Below is a small trained network, with its code and all its weights. Each question gives an input and a target symbol and asks what happens when units are switched off, that is, made to give their printed mean instead of their output.

import numpy as np


def w(rows, s, z=0):
    codes = np.array(rows[::2]) - 128.0
    scale = np.full(codes.shape[1], s)
    scale[-1] = z or s
    return codes * scale


def norm(h):
    return h / np.sqrt((h * h).mean(-1, keepdims=True) + 1e-5)


def f(y):
    return y / 2 * (1 + np.tanh(0.7978845608 * (y + 0.044715 * y**3)))


def softmax(a):
    e = np.exp(a - a.max(-1, keepdims=True))
    return e / e.sum(-1, keepdims=True)


def log_softmax(a):
    a = a - a.max(-1, keepdims=True)
    return a - np.log(np.exp(a).sum(-1, keepdims=True))


def net(x, mask):
    ids = ['ΔΛΞΣΨΩαβγεζμφ'.index(c) for c in x.split()]
    T = len(ids)
    res = E[ids] + P[:T]
    u = 0
    for l in range(2):
        r = norm(res)
        for j in range(3):
            rows = slice(2 * j, 2 * j + 2)
            q, k, v = (r @ M[l][rows].T for M in (Q, K, V))
            z = softmax(np.where(np.tri(T) > 0, q @ k.T / 2**0.5, -1e9)) @ v
            o = O[l][rows]
            res = res + np.where(mask[u + j], z, o[:, -1]) @ o[:, :-1]
        u += 3
        y = f(norm(res) @ A[l][:, :-1].T + A[l][:, -1])
        res = res + np.where(mask[u : u + 4], y, B[l][:, -1]) @ B[l][:, :-1]
        u += 4
    return log_softmax(norm(res)[-1] @ U[:, :-1].T + U[:, -1])


Q, K, V, O, A, B = {}, {}, {}, {}, {}, {}
E = w([
[94,5,167,72,148,180,134,112,127,79],'Δ',
[109,145,8,145,148,113,133,169,135,74],'Λ',
[113,113,152,138,135,82,103,116,122,101],'Ξ',
[127,149,150,152,238,134,93,170,145,158],'Σ',
[143,147,141,145,112,115,99,149,163,119],'Ψ',
[156,122,128,169,124,119,79,153,143,115],'Ω',
[136,136,152,123,121,135,110,111,153,96],'α',
[98,134,169,121,126,60,110,127,136,103],'β',
[229,183,162,166,92,68,51,54,112,79],'γ',
[85,58,137,68,166,83,219,113,178,159],'ε',
[142,167,138,161,114,155,147,125,20,173],'ζ',
[95,202,62,145,126,181,115,157,137,115],'μ',
[180,97,164,144,53,203,179,216,217,106],'φ',
],0.026)
P = w([
[140,175,117,19,144,97,134,122,155,167],'0',
[118,178,141,189,133,175,172,70,191,78],'1',
[98,163,178,206,134,168,177,86,174,66],'2',
[110,175,161,221,136,187,178,82,152,74],'3',
[114,158,164,230,139,193,190,92,151,69],'4',
[136,146,142,254,134,183,178,84,146,67],'5',
[116,147,161,244,134,149,181,125,126,87],'6',
],0.0071)
Q[0] = w([
[62,152,124,120,189,108,135,148,102,60],'L0H0',
[136,116,144,203,136,183,9,102,87,117],'L0H0',
[87,76,170,78,93,163,140,141,96,169],'L0H1',
[190,137,98,101,88,95,135,76,111,189],'L0H1',
[163,182,136,201,113,59,42,73,146,59],'L0H2',
[129,66,171,150,134,134,170,146,183,119],'L0H2',
],0.011)
K[0] = w([
[33,198,160,131,103,126,46,120,115,128],'L0H0',
[174,133,133,172,150,133,49,143,96,79],'L0H0',
[99,113,167,192,188,182,159,143,145,160],'L0H1',
[121,130,172,101,150,97,72,82,63,129],'L0H1',
[169,162,86,2,149,97,104,159,96,124],'L0H2',
[164,124,177,134,105,110,155,134,147,130],'L0H2',
],0.0099)
V[0] = w([
[208,106,98,178,149,148,215,90,150,117],'L0H0',
[102,165,116,155,151,185,86,121,67,67],'L0H0',
[119,66,88,152,227,127,75,69,187,210],'L0H1',
[84,82,61,126,52,79,126,108,101,2],'L0H1',
[166,86,134,52,148,162,80,55,149,198],'L0H2',
[174,164,150,68,142,103,74,162,85,212],'L0H2',
],0.0054)
O[0] = w([
[46,132,221,59,118,2,145,162,137,84,151],'L0H0',
[167,166,140,159,182,122,110,105,146,100,251],'L0H0',
[100,88,77,145,135,51,161,83,79,119,63],'L0H1',
[71,128,134,156,151,129,89,137,80,149,190],'L0H1',
[125,211,61,128,199,91,138,111,178,76,35],'L0H2',
[65,183,161,56,115,149,94,197,110,28,122],'L0H2',
],0.0082,0.0022)
A[0] = w([
[177,172,182,126,137,158,122,80,177,114,48],'L0N0',
[162,160,150,172,254,92,185,134,109,90,57],'L0N1',
[152,109,101,185,141,167,254,93,7,186,66],'L0N2',
[197,158,164,181,92,152,86,134,95,125,253],'L0N3',
],0.0081,0.0026)
B[0] = w([
[127,100,79,204,157,1,80,206,101,214,188],'L0N0',
[198,191,100,172,90,159,91,150,213,230,209],'L0N1',
[152,122,120,101,47,241,132,138,46,253,185],'L0N2',
[50,129,139,64,133,80,232,19,85,132,255],'L0N3',
],0.0074,0.0071)
Q[1] = w([
[94,183,81,130,129,150,129,166,93,93],'L1H0',
[109,140,159,181,63,48,125,57,96,89],'L1H0',
[138,67,80,198,113,86,119,167,157,154],'L1H1',
[115,185,136,184,88,63,117,119,97,116],'L1H1',
[92,156,197,153,87,6,111,52,137,138],'L1H2',
[126,179,127,145,123,158,112,84,102,125],'L1H2',
],0.014)
K[1] = w([
[81,157,91,210,75,121,99,116,78,128],'L1H0',
[121,141,95,27,68,90,75,152,126,70],'L1H0',
[155,93,95,170,145,62,87,182,185,115],'L1H1',
[123,215,65,79,122,81,53,152,91,145],'L1H1',
[158,132,79,10,130,84,104,174,94,124],'L1H2',
[113,156,132,125,119,158,95,128,86,147],'L1H2',
],0.012)
V[1] = w([
[164,140,155,77,68,150,82,124,165,192],'L1H0',
[109,118,105,224,200,145,108,144,179,254],'L1H0',
[94,216,134,198,68,152,109,123,128,184],'L1H1',
[130,182,103,66,108,145,113,141,135,133],'L1H1',
[101,132,188,165,161,194,33,129,85,112],'L1H2',
[172,123,46,165,126,139,151,127,177,74],'L1H2',
],0.0084)
O[1] = w([
[1,150,98,203,107,110,101,89,184,154,87],'L1H0',
[122,155,193,179,185,89,41,134,163,65,249],'L1H0',
[153,65,51,60,109,117,224,233,165,102,254],'L1H1',
[174,69,71,145,182,163,56,222,89,207,190],'L1H1',
[168,130,41,145,192,55,82,84,141,128,105],'L1H2',
[95,147,132,184,146,168,221,119,78,99,171],'L1H2',
],0.0086,0.0052)
A[1] = w([
[86,201,94,91,185,235,183,165,105,22,4],'L1N0',
[233,236,123,110,62,14,110,3,74,85,1],'L1N1',
[115,186,53,109,92,91,149,186,154,128,73],'L1N2',
[117,108,68,116,139,254,115,151,186,116,59],'L1N3',
],0.0089,0.0047)
B[1] = w([
[112,130,44,115,152,101,132,119,132,55,253],'L1N0',
[101,148,137,183,3,58,106,155,81,104,197],'L1N1',
[128,106,151,140,135,151,106,72,102,101,244],'L1N2',
[112,149,152,143,139,109,122,158,128,69,203],'L1N3',
],0.02,0.0047)
U = w([
[121,128,161,149,107,188,59,32,130,103,119],'Δ',
[77,161,81,98,147,123,158,122,123,54,227],'Λ',
[99,77,59,116,99,113,58,96,188,182,117],'Ξ',
[213,108,102,172,104,97,147,73,168,139,101],'Σ',
[178,66,174,64,110,112,74,171,125,98,120],'Ψ',
[165,179,109,114,117,193,144,138,84,190,240],'Ω',
[135,37,133,175,159,77,139,177,99,160,39],'α',
[24,93,121,163,98,189,62,175,115,140,27],'β',
[129,156,146,150,65,55,85,121,91,129,147],'γ',
[7,154,124,98,147,40,193,82,175,169,108],'ε',
[138,164,230,136,176,110,147,160,28,94,1],'ζ',
[125,226,167,147,178,103,85,134,168,170,234],'μ',
[170,141,184,139,65,186,162,197,184,80,47],'φ',
],0.011,0.0047)

Each question gives the input, a string of symbols that net reads in full, and the target symbol t.
The units are the heads (2 rows each of Q, K, V and O) and the neurons (one row each of A and B). Each row of codes is followed by its name. A weight is (code - 128) times the scale printed after its matrix; where a second scale follows, it is the last column's (O, A, B and U).
mask holds one flag per unit, layer by layer, with each layer's heads first. A switched-off unit (its flag False) gives its mean, the last column of its rows in O or B, instead of its output. The means were averaged over made-up inputs and are rounded, as every weight is.
A unit's drop is (log p(t) with every unit on - log p(t) with that unit switched off) / (log p(t) with every unit on - log p(t) with every unit switched off).
The circuit of an input: a set's keep is (log p(t) with only the set's units on - log p(t) with every unit switched off) / (log p(t) with every unit on - log p(t) with every unit switched off). Starting from the 12 units with the biggest drops (on a tie, the unit counted first), units are removed one at a time, each time the one whose removal leaves the highest keep (on an exact tie, the one counted first), for as long as the keep stays at least 0.8.
units of the circuit, in order: the units of the circuit, biggest drop first
most important unit: the unit with the biggest drop
k most important neurons: the k neurons with the biggest drops, biggest first
top k neurons in layer l: the k neurons of layer l with the biggest drops, biggest first
heads that matter: for each layer, one digit per head in row order, 1 if its drop is at least 0.15 and else 0, layers parted by /
input μ Ω φ Ξ φ ζ Ω, target α: units of the circuit, in order -> [L0N3 L1H1 L1N0]
input φ Ω Ω, target ε: units of the circuit, in order -> [L1H0 L0N3]
input β φ Δ Σ β α, target Ξ: most important unit -> L0N0
input Δ Σ Δ Ψ, target Σ: top 2 neurons in layer 1 -> [L1N2 L1N0]
input Σ Δ Σ Ω, target Λ: 2 most important neurons -> [L0N1 L1N0]
input Ξ γ μ γ Ψ, target γ: 2 most important neurons -> [L0N3 L0N1]
input β Δ μ φ Ω, target Ξ: heads that matter -> 100 / 101
input Ψ Σ Δ ε φ Ξ, target β: units of the circuit, in order -> [L1H0 L0H2 L1H1 L1N0]
input φ γ μ Ψ, target ε: units of the circuit, in order -> [L1H0 L0N3]
input φ ζ Ψ Λ Σ ζ β, target ε: units of the circuit, in order -> [L1H0 L1N1]
input Ψ Σ γ β Σ ζ Ω, target β: heads that matter -> 101 / 110
input γ Σ μ α Ψ, target Δ: 2 most important neurons -> [L1N2 L0N0]
input Ψ μ Λ γ Ψ Δ β, target β: heads that matter -> 001 / 110
input α Ω α Σ γ β, target μ: most important unit -> L0N0
input ζ ε Ψ β, target Ψ: heads that matter -> 001 / 001
input γ ε Ω, target Δ: heads that matter -> 001 / 100
input Δ Ψ Ψ Λ Σ Ψ Ω, target Σ: heads that matter -> 001 / 000
input Σ Σ Δ Ψ Ψ, target Λ: heads that matter -> 011 / 000
input Λ Σ Ω ε β Ξ, target ζ: heads that matter -> 000 / 101
input ε Ω ε ζ Ω Ψ, target φ: heads that matter -> 001 / 001
input α Ξ γ Ψ, target μ: top 2 neurons in layer 0 -> [L0N0 L0N1]
input ζ Ω Σ φ Ω, target Ψ: most important unit -> L0H2
input Ω Σ Σ Σ α, target Ω: top 2 neurons in layer 0 -> [L0N0 L0N1]
input Ψ Ξ φ γ Ψ, target β: heads that matter -> 101 / 110
input Σ Λ α Ξ ζ α Ξ, target Λ: 2 most important neurons -> [L1N0 L0N0]
input ε Ψ ε Ψ β, target φ: heads that matter -> 000 / 001
